Below are the code and all the weights of a small trained network. Each question names an input and a class and asks about switching units off, where a switched-off unit gives its printed mean instead of its output.

import numpy as np


def w(rows, s, z=0):
    codes = np.array(rows[::2]) - 128.0
    scale = np.full(codes.shape[1], s)
    scale[-1] = z or s
    return codes * scale


def norm(h):
    return h / np.sqrt((h * h).mean(-1, keepdims=True) + 1e-5)


def f(y):
    return np.maximum(y, 0)


def log_softmax(a):
    a = a - a.max(-1, keepdims=True)
    return a - np.log(np.exp(a).sum(-1, keepdims=True))


def net(x, mask):
    res = np.array(x, float).reshape(1, 7) / 4 @ E
    u = 0
    for l in range(3):
        y = f(norm(res) @ A[l][:, :-1].T + A[l][:, -1])
        res = res + np.where(mask[u : u + 6], y, B[l][:, -1]) @ B[l][:, :-1]
        u += 6
    return log_softmax(norm(res)[-1] @ U[:, :-1].T + U[:, -1])


A, B = {}, {}
E = w([
[135,119,133,121,100,136,127,119,134,119],'x0',
[16,162,110,53,163,209,161,4,85,133],'x1',
[123,128,130,133,132,125,126,126,128,124],'x2',
[67,40,72,145,60,68,176,147,76,230],'x3',
[112,137,130,147,155,112,128,125,124,122],'x4',
[87,126,90,204,100,195,196,153,242,152],'x5',
[132,128,121,128,138,144,123,143,117,142],'x6',
],0.0038)
A[0] = w([
[68,213,104,40,167,199,84,51,175,89,112],'0.n1',
[185,155,191,111,153,128,119,64,2,112,169],'0.n2',
[89,118,144,40,156,122,59,102,116,76,69],'0.n3',
[35,93,66,62,147,169,217,66,66,89,2],'0.n4',
[52,143,187,82,161,217,206,25,68,159,140],'0.n5',
[229,210,144,140,179,148,31,103,230,64,180],'0.n6',
],0.0037,0.0023)
B[0] = w([
[136,28,103,90,206,139,170,211,113,113,221],'0.n1',
[215,93,64,131,136,76,140,67,148,152,211],'0.n2',
[165,109,82,143,197,171,63,59,194,78,169],'0.n3',
[121,194,202,181,49,93,14,127,146,242,196],'0.n4',
[166,253,128,124,137,161,131,149,130,66,235],'0.n5',
[56,240,122,127,61,132,105,109,84,235,253],'0.n6',
],0.005,0.0051)
A[1] = w([
[150,124,145,101,114,52,32,113,35,126,176],'1.n1',
[141,2,113,161,140,76,184,159,100,106,128],'1.n2',
[134,160,141,132,179,135,77,112,145,157,224],'1.n3',
[139,36,74,126,140,65,150,115,203,96,159],'1.n4',
[115,129,110,129,146,161,175,169,159,50,12],'1.n5',
[111,82,74,155,129,155,178,152,180,125,192],'1.n6',
],0.0067,0.0011)
B[1] = w([
[84,171,196,55,83,134,238,172,76,139,255],'1.n1',
[75,154,186,20,189,255,34,172,214,95,183],'1.n2',
[120,3,134,133,80,123,160,130,118,114,206],'1.n3',
[95,51,212,173,181,153,77,206,108,146,161],'1.n4',
[97,145,174,115,147,214,248,186,105,113,146],'1.n5',
[150,121,146,134,131,132,55,119,38,126,170],'1.n6',
],0.0057,0.0071)
A[2] = w([
[79,122,122,253,103,166,44,85,205,217,70],'2.n1',
[253,100,52,113,198,108,99,39,126,66,107],'2.n2',
[166,160,50,216,62,118,160,180,118,111,58],'2.n3',
[160,125,174,176,136,195,117,116,121,151,255],'2.n4',
[108,128,144,163,90,116,157,60,31,191,166],'2.n5',
[122,152,68,215,86,177,98,169,183,159,212],'2.n6',
],0.0057,0.0013)
B[2] = w([
[162,99,40,194,110,109,76,73,253,85,238],'2.n1',
[240,69,4,164,167,50,29,224,115,45,169],'2.n2',
[105,188,100,101,107,121,187,33,159,115,166],'2.n3',
[142,125,151,143,152,80,163,80,59,94,214],'2.n4',
[199,147,101,181,90,48,191,132,149,155,255],'2.n5',
[92,100,81,151,165,109,124,54,150,118,234],'2.n6',
],0.007,0.0044)
U = w([
[171,201,154,105,53,59,218,119,54,200,139],'0',
[114,154,39,192,93,93,139,21,194,125,252],'1',
[216,117,26,92,182,105,75,158,75,59,107],'2',
[79,191,133,119,193,228,217,108,94,88,86],'3',
[73,122,220,25,126,165,98,198,103,159,106],'4',
[103,45,124,191,179,167,9,142,171,118,43],'5',
],0.014,0.002)

Each question gives the input, the list of numbers given to net, and the class t.
The units are the neurons (one row each of A and B). Each row of codes is followed by its name. A weight is (code - 128) times the scale printed after its matrix; where a second scale follows, it is the last column's (A, B and U).
mask holds one flag per neuron, layer by layer. A switched-off neuron (its flag False) gives its mean, the last column of its row in B, instead of its output. The means were averaged over made-up inputs and are rounded, as every weight is.
A unit's drop is (log p(t) with every unit on - log p(t) with that unit switched off) / (log p(t) with every unit on - log p(t) with every unit switched off).
The circuit of an input: a set's keep is (log p(t) with only the set's units on - log p(t) with every unit switched off) / (log p(t) with every unit on - log p(t) with every unit switched off). Starting from the 12 units with the biggest drops (on a tie, the unit counted first), units are removed one at a time, each time the one whose removal leaves the highest keep (on an exact tie, the one counted first), for as long as the keep stays at least 0.8.
units of the circuit, in order: the units of the circuit, biggest drop first
unit that matters most: the unit with the biggest drop
top k neurons: the k neurons with the biggest drops, biggest first
top k neurons in layer l: the k neurons of layer l with the biggest drops, biggest first
drop when u is switched off: that unit's drop, to one decimal
input [7,-3,-4,-1,0,-8,6], class 0: unit that matters most => 1.n1
input [-3,2,-7,6,-2,1,-8], class 1: top 2 neurons => (1.n1; 2.n1)
input [-7,0,-2,-5,-5,-8,-6], class 0: top 2 neurons => (1.n1; 0.n6)
input [5,-2,5,5,-2,-8,4], class 4: top 2 neurons => (0.n6; 1.n2)
input [3,-2,-4,2,1,6,4], class 5: top 2 neurons => (0.n6; 1.n1)
input [-6,2,-4,-7,-8,0,-7], class 2: units of the circuit, in order => (1.n1; 2.n2)
input [0,-3,-6,4,8,8,-8], class 5: units of the circuit, in order => (0.n6; 1.n4)
input [-5,6,-1,0,8,-7,-7], class 2: top 3 neurons => (0.n3; 0.n6; 0.n2)
input [-4,-4,-5,1,3,2,3], class 5: top 4 neurons in layer 0 => (0.n5; 0.n6; 0.n4; 0.n1)
input [4,0,-1,-8,-7,5,8], class 1: units of the circuit, in order => (0.n6; 1.n1)
input [4,-5,3,6,2,4,8], class 5: top 2 neurons => (1.n1; 0.n6)
input [1,-3,7,1,4,6,-3], class 5: top 4 neurons => (0.n6; 0.n5; 1.n1; 0.n4)
input [7,1,0,-4,7,2,2], class 3: top 4 neurons => (0.n1; 0.n4; 2.n1; 1.n1)
input [-3,-4,4,-5,-5,-8,-4], class 0: unit that matters most => 1.n1
input [2,-3,-2,7,-7,-5,4], class 4: top 2 neurons => (1.n2; 0.n6)
input [-1,0,7,-8,8,-6,3], class 0: top 3 neurons => (0.n6; 1.n1; 0.n5)
input [0,7,-7,0,-7,-8,-1], class 2: top 4 neurons => (0.n3; 0.n6; 0.n2; 2.n2)
input [1,8,-1,2,3,2,3], class 1: top 2 neurons => (0.n4; 1.n1)
input [-7,3,-7,-5,8,0,7], class 2: top 3 neurons => (1.n1; 0.n2; 2.n2)
input [2,-3,-8,-3,-5,-8,8], class 0: units of the circuit, in order => (1.n1)
input [-6,0,2,-8,3,0,-2], class 0: top 2 neurons => (0.n6; 1.n2)
input [-2,-4,6,8,1,-3,0], class 4: drop when 1.n2 is switched off => 0.3
input [6,-6,7,5,-2,2,8], class 5: drop when 1.n1 is switched off => 0.7
input [-3,1,1,-2,0,3,2], class 3: drop when 0.n4 is switched off => 1.2
input [-7,-2,4,6,3,-8,-6], class 4: drop when 0.n6 is switched off => 0.5
